Questions about the row below.
1) Which number is the fourth entry from the end?
2) Which number is the second entry from the left?
3) Which number is the second smallest entry?
array([ 41,  62, -45,  -4])
1) 41
2) 62
3) -4

Questions about the array below. Indices start at 1.
1) Give the entry at row 1, column 2.
2) Give the bottom entry of the column that holds the largest entry.
3) Give the top-left entry.
4) Give the entry at row 3, column 1.
5) Give the bottom-right entry.
6) Give the entry directly below 25.
7) Give the entry at row 1, column 3.
8) Give the entry at row 2, column 3.
[[-14   0   7 -27  36 -29  26  17  38]
 [ 34  39  15 -29  -2  56   5  26 -29]
 [  5  46  13 -31  -1  35  -7  30 -32]
 [ -8  -1  44  25 -39  -6 -12  38 -26]
 [ 24 -52   0  -7   0  -1  46 -26  43]
 [ 72 -13 -33  58  -4  -3  14 -49  -9]
 [ 22 -35  -7  18 -10  22  -8 -22   7]
 [ -7   5  43  30 -39  -4 -19  40 -33]
 [ 69 -19 -35  65  -7  -8   8 -52  -9]
 [ 44  -1 -24  33  -3   0   9 -34 -10]
 [-21  16  11 -15  33 -33  -8  36  12]
 [-43  59  12 -50   1  29 -21  37 -30]
 [ 51 -15 -33  50   0 -12  12 -48  -1]
 [-13 -15  19  23 -29 -17  -7   9 -11]
 [ 44 -21 -23  35   4  -7  24 -41  15]
 [ 42  27  20 -19  -1  45  22  23 -15]]
1) 0
2) 42
3) -14
4) 5
5) -15
6) -7
7) 7
8) 15

[[-27 -25   3   5  18]
 [ 46   4 -79   5 -53]
 [-34   7  64  10  15]
 [-44  17 -15   2 -34]
 [-54  17  22  50  28]
 [ 52  42  59  27  64]
 [ 84  43 -76 -21 -46]]
What is the bottom-right entry? -46
The smallest entry in the last column -> -53
The 1st entry, reading row by row is -27
The entry directly above 28 -> -34
The entry just right of 42: 59
What is the entry directly below 46? -34
The median entry is 7
The third entry on the diagonal from the top-right corner -> 64
The smallest entry in the first column is -54
What is the 2nd entry from the end, reading row by row? -21
The smallest entry in the last row: -76
What is the entry just left of the centre entry? 17
The entry directly above -54 -> -44
The largest entry in the first row is 18
The entry directly below -27: 46
The entry directly above 22 -> -15

array([[ -3,  10,  33,  26,  22,   2,  23,  -9],
       [ 14,  -1,   5,   8,  23,   6,  23, -12],
       [-12,  11,  21,  14,  23, -12,  23,  -3],
       [ -1,   3,  31,  26,  27,   4,  23, -21],
       [ -8,   7,  26,  20,  44, -17,  23, -18],
       [  1,  -9,  17,  17,  26,   1,  23, -27]])
Indices start at 1.
The entry at row 1, column 1: -3
Report the entry at row 2, column 1.
Answer: 14
The bottom entry of the column that holds the smallest entry -> -27
The entry just right of 3 -> 31
The entry at row 1, column 2 is 10
Report the entry at row 3, column 1.
Answer: -12
Report the entry just right of 11.
Answer: 21
The bottom-left entry is 1
The largest entry: 44
Report the entry at row 1, column 3.
Answer: 33
The entry just left of 44 is 20
The entry just right of the largest entry -> -17
The entry in the top-right corner -> -9
Report the entry directly below 3.
Answer: 7
Report the entry just right of 6.
Answer: 23
Report the entry just right of 22.
Answer: 2

Questions about the matrix below.
1) Give the largest entry in the last column.
2) Give the first entry on the main diagonal.
3) Give the fifth entry in reading order.
4) Give the bottom-left entry.
5) Give the entry just left of the smallest entry.
array([[  8,  -5,  34, -25,  11,  -9, -11,  19,   7, -11,  40,  -7],
       [ 36, -11,  -5,  40,  28,  15, -22, -29,  15,  16,   0,   2]])
1) 2
2) 8
3) 11
4) 36
5) -22

Read these off the array that follows. Rows and columns are numbered from 1.
1) Read off the entry in the top-right corner.
2) Read off the entry at row 1, column 2.
3) Read off the entry just left of 48.
50  34  15  50
76  30   5  48
1) 50
2) 34
3) 5
